Here is a tiny trained network, its code and every weight. The questions are about switching its units off for an input and a target symbol, where a switched-off unit gives its printed mean instead of its output.

import numpy as np


def w(rows, s, z=0):
    codes = np.array(rows[::2]) - 128.0
    scale = np.full(codes.shape[1], s)
    scale[-1] = z or s
    return codes * scale


def f(y):
    return y / 2 * (1 + np.tanh(0.7978845608 * (y + 0.044715 * y**3)))


def softmax(a):
    e = np.exp(a - a.max(-1, keepdims=True))
    return e / e.sum(-1, keepdims=True)


def log_softmax(a):
    a = a - a.max(-1, keepdims=True)
    return a - np.log(np.exp(a).sum(-1, keepdims=True))


def net(x, mask):
    ids = ['αδηθξπφ'.index(c) for c in x.split()]
    T = len(ids)
    res = E[ids] + P[:T]
    u = 0
    for l in range(3):
        q, k, v = (res @ M[l].T for M in (Q, K, V))
        z = softmax(np.where(np.tri(T) > 0, q @ k.T / 4**0.5, -1e9)) @ v
        res = res + np.where(mask[u], z, O[l][:, -1]) @ O[l][:, :-1]
        u += 1
        y = f(res @ A[l][:, :-1].T + A[l][:, -1])
        res = res + np.where(mask[u : u + 4], y, B[l][:, -1]) @ B[l][:, :-1]
        u += 4
    return log_softmax(res[-1] @ U[:, :-1].T + U[:, -1])


Q, K, V, O, A, B = {}, {}, {}, {}, {}, {}
E = w([
[80,96,104,110,118,169,184],'α',
[14,119,95,112,131,86,175],'δ',
[104,142,121,110,95,129,198],'η',
[62,140,96,140,61,158,106],'θ',
[83,148,88,144,211,101,131],'ξ',
[157,143,124,147,195,217,141],'π',
[105,253,198,114,109,102,141],'φ',
],0.019)
P = w([
[154,113,115,53,108,97,103],'0',
[88,100,160,95,140,132,123],'1',
[86,180,108,81,164,159,123],'2',
[148,205,80,94,137,133,129],'3',
[203,108,173,147,95,81,167],'4',
[147,76,253,166,134,121,150],'5',
[104,161,169,148,198,154,134],'6',
[149,253,40,147,132,143,168],'7',
[202,139,163,185,90,96,223],'8',
],0.016)
Q[0] = w([
[176,124,151,76,121,100,8],'L0H1',
[170,138,130,194,104,150,119],'L0H1',
[91,136,155,87,100,164,88],'L0H1',
[155,126,141,54,177,149,123],'L0H1',
],0.012)
K[0] = w([
[141,90,129,8,135,133,121],'L0H1',
[97,116,129,123,135,131,158],'L0H1',
[164,115,83,110,140,98,110],'L0H1',
[143,133,127,80,107,108,123],'L0H1',
],0.016)
V[0] = w([
[143,179,186,79,33,193,2],'L0H1',
[115,137,105,162,136,153,213],'L0H1',
[175,150,136,132,90,206,164],'L0H1',
[98,137,82,170,176,26,48],'L0H1',
],0.0067)
O[0] = w([
[99,206,172,198,2,205,101,31],'L0H1',
[128,109,103,49,102,109,75,251],'L0H1',
[170,164,135,109,123,186,94,99],'L0H1',
[133,145,69,235,139,163,177,57],'L0H1',
],0.0085,0.0025)
A[0] = w([
[141,161,123,221,244,104,79,188],'L0N1',
[104,85,81,233,68,144,118,5],'L0N2',
[120,152,132,98,200,211,253,80],'L0N3',
[129,2,43,117,91,169,115,66],'L0N4',
],0.0058,0.0021)
B[0] = w([
[212,204,219,108,98,217,138,160],'L0N1',
[194,175,141,86,255,89,203,119],'L0N2',
[133,150,95,125,113,153,20,253],'L0N3',
[126,100,89,245,214,158,255,152],'L0N4',
],0.0068,0.0048)
Q[1] = w([
[134,106,194,130,122,117,79],'L1H1',
[248,142,64,112,37,71,216],'L1H1',
[149,30,255,180,135,114,195],'L1H1',
[172,169,75,106,131,139,178],'L1H1',
],0.0098)
K[1] = w([
[126,146,134,116,157,147,118],'L1H1',
[141,20,252,194,124,95,106],'L1H1',
[20,146,157,102,191,201,116],'L1H1',
[182,110,164,180,133,102,158],'L1H1',
],0.012)
V[1] = w([
[83,159,66,134,117,33,71],'L1H1',
[64,195,199,157,230,121,59],'L1H1',
[1,73,143,167,178,172,68],'L1H1',
[118,109,138,136,50,55,61],'L1H1',
],0.0078)
O[1] = w([
[122,141,78,172,155,175,197,232],'L1H1',
[214,156,2,160,22,88,118,64],'L1H1',
[180,232,48,29,138,125,190,252],'L1H1',
[161,83,154,151,129,164,205,39],'L1H1',
],0.0079,0.0023)
A[1] = w([
[37,164,131,145,108,22,167,1],'L1N1',
[117,123,222,253,137,84,66,79],'L1N2',
[112,14,64,23,123,162,131,76],'L1N3',
[178,98,105,18,113,173,185,91],'L1N4',
],0.0057,0.0044)
B[1] = w([
[179,154,155,174,122,216,32,178],'L1N1',
[139,64,108,141,149,163,168,140],'L1N2',
[143,147,124,174,162,68,12,254],'L1N3',
[83,80,156,109,139,139,126,251],'L1N4',
],0.011,0.0037)
Q[2] = w([
[135,159,103,86,148,254,118],'L2H1',
[188,149,146,153,147,130,77],'L2H1',
[225,143,150,193,174,158,65],'L2H1',
[238,75,179,161,133,170,160],'L2H1',
],0.0066)
K[2] = w([
[182,124,201,169,138,69,167],'L2H1',
[47,107,144,101,147,125,95],'L2H1',
[79,99,85,81,87,141,162],'L2H1',
[2,152,91,162,118,133,100],'L2H1',
],0.0078)
V[2] = w([
[86,143,127,92,65,2,177],'L2H1',
[30,157,158,211,159,126,133],'L2H1',
[75,17,9,98,63,88,111],'L2H1',
[169,166,96,98,119,172,54],'L2H1',
],0.0066)
O[2] = w([
[18,217,169,55,68,11,197,125],'L2H1',
[79,127,158,151,112,121,172,251],'L2H1',
[63,2,50,212,63,58,77,90],'L2H1',
[211,115,152,118,94,186,188,163],'L2H1',
],0.0063,0.0031)
A[2] = w([
[26,137,126,135,128,60,180,252],'L2N1',
[116,168,156,209,159,98,229,108],'L2N2',
[174,221,1,93,66,149,97,86],'L2N3',
[170,181,161,118,92,55,2,13],'L2N4',
],0.0065,0.004)
B[2] = w([
[137,155,92,163,16,42,183,254],'L2N1',
[70,3,139,165,150,200,181,161],'L2N2',
[155,49,128,180,212,155,121,202],'L2N3',
[102,166,164,227,172,245,126,150],'L2N4',
],0.0069,0.0081)
U = w([
[105,183,166,49,116,54,83,255],'α',
[102,145,79,129,207,98,229,70],'δ',
[79,49,208,125,139,99,135,95],'η',
[114,177,166,134,103,154,200,165],'θ',
[123,146,75,173,143,84,117,59],'ξ',
[145,107,142,88,133,164,82,184],'π',
[98,120,101,138,3,166,139,95],'φ',
],0.0076,0.0027)

Each question gives the input, a string of symbols that net reads in full, and the target symbol t.
The units are the heads (4 rows each of Q, K, V and O) and the neurons (one row each of A and B). Each row of codes is followed by its name. A weight is (code - 128) times the scale printed after its matrix; where a second scale follows, it is the last column's (O, A, B and U).
mask holds one flag per unit, layer by layer, with each layer's heads first. A switched-off unit (its flag False) gives its mean, the last column of its rows in O or B, instead of its output. The means were averaged over made-up inputs and are rounded, as every weight is.
A unit's drop is (log p(t) with every unit on - log p(t) with that unit switched off) / (log p(t) with every unit on - log p(t) with every unit switched off).
The circuit of an input: a set's keep is (log p(t) with only the set's units on - log p(t) with every unit switched off) / (log p(t) with every unit on - log p(t) with every unit switched off). Starting from the 12 units with the biggest drops (on a tie, the unit counted first), units are removed one at a time, each time the one whose removal leaves the highest keep (on an exact tie, the one counted first), for as long as the keep stays at least 0.8.
units of the circuit, in order: the units of the circuit, biggest drop first
k most important neurons: the k neurons with the biggest drops, biggest first
top k neurons in layer l: the k neurons of layer l with the biggest drops, biggest first
input α ξ α φ, target θ: most important neuron -> [L2N4]
input ξ π δ δ, target π: units of the circuit, in order -> [L2H1 L2N1]
input α θ φ α δ, target θ: units of the circuit, in order -> [L0H1 L1H1 L2H1]
input π φ φ, target π: units of the circuit, in order -> [L2H1 L2N1]
input δ δ φ θ, target θ: units of the circuit, in order -> [L2H1 L1N3]
input ξ θ φ, target ξ: units of the circuit, in order -> [L1H1 L0H1 L0N3]
input α ξ η α α φ θ ξ, target α: units of the circuit, in order -> [L1H1 L0N4]
input δ δ α α α δ π θ, target π: 3 most important neurons -> [L0N1 L1N4 L2N1]
input ξ θ δ θ, target ξ: units of the circuit, in order -> [L1H1 L2N3 L0H1]
input α δ δ, target ξ: units of the circuit, in order -> [L0H1 L2H1 L1N3]
input δ α π θ δ ξ α η φ, target ξ: units of the circuit, in order -> [L1H1 L2N3]
input α π π ξ, target π: units of the circuit, in order -> [L2H1 L2N1]
input θ φ δ η, target θ: units of the circuit, in order -> [L2H1 L0H1]
input α δ ξ φ δ δ, target ξ: most important neuron -> [L0N1]
input δ θ ξ δ ξ α, target δ: 2 most important neurons -> [L0N4 L1N1]
input θ θ α θ η φ δ η π, target π: 2 most important neurons -> [L2N1 L0N3]
input α α π η θ π ξ, target η: top 2 neurons in layer 1 -> [L1N2 L1N1]
input θ η η, target φ: top 2 neurons in layer 0 -> [L0N2 L0N1]
input η α α η φ φ π, target η: 2 most important neurons -> [L1N1 L1N2]
input δ η ξ η, target δ: most important neuron -> [L0N1]
input α θ θ δ θ θ, target θ: 2 most important neurons -> [L0N2 L0N3]
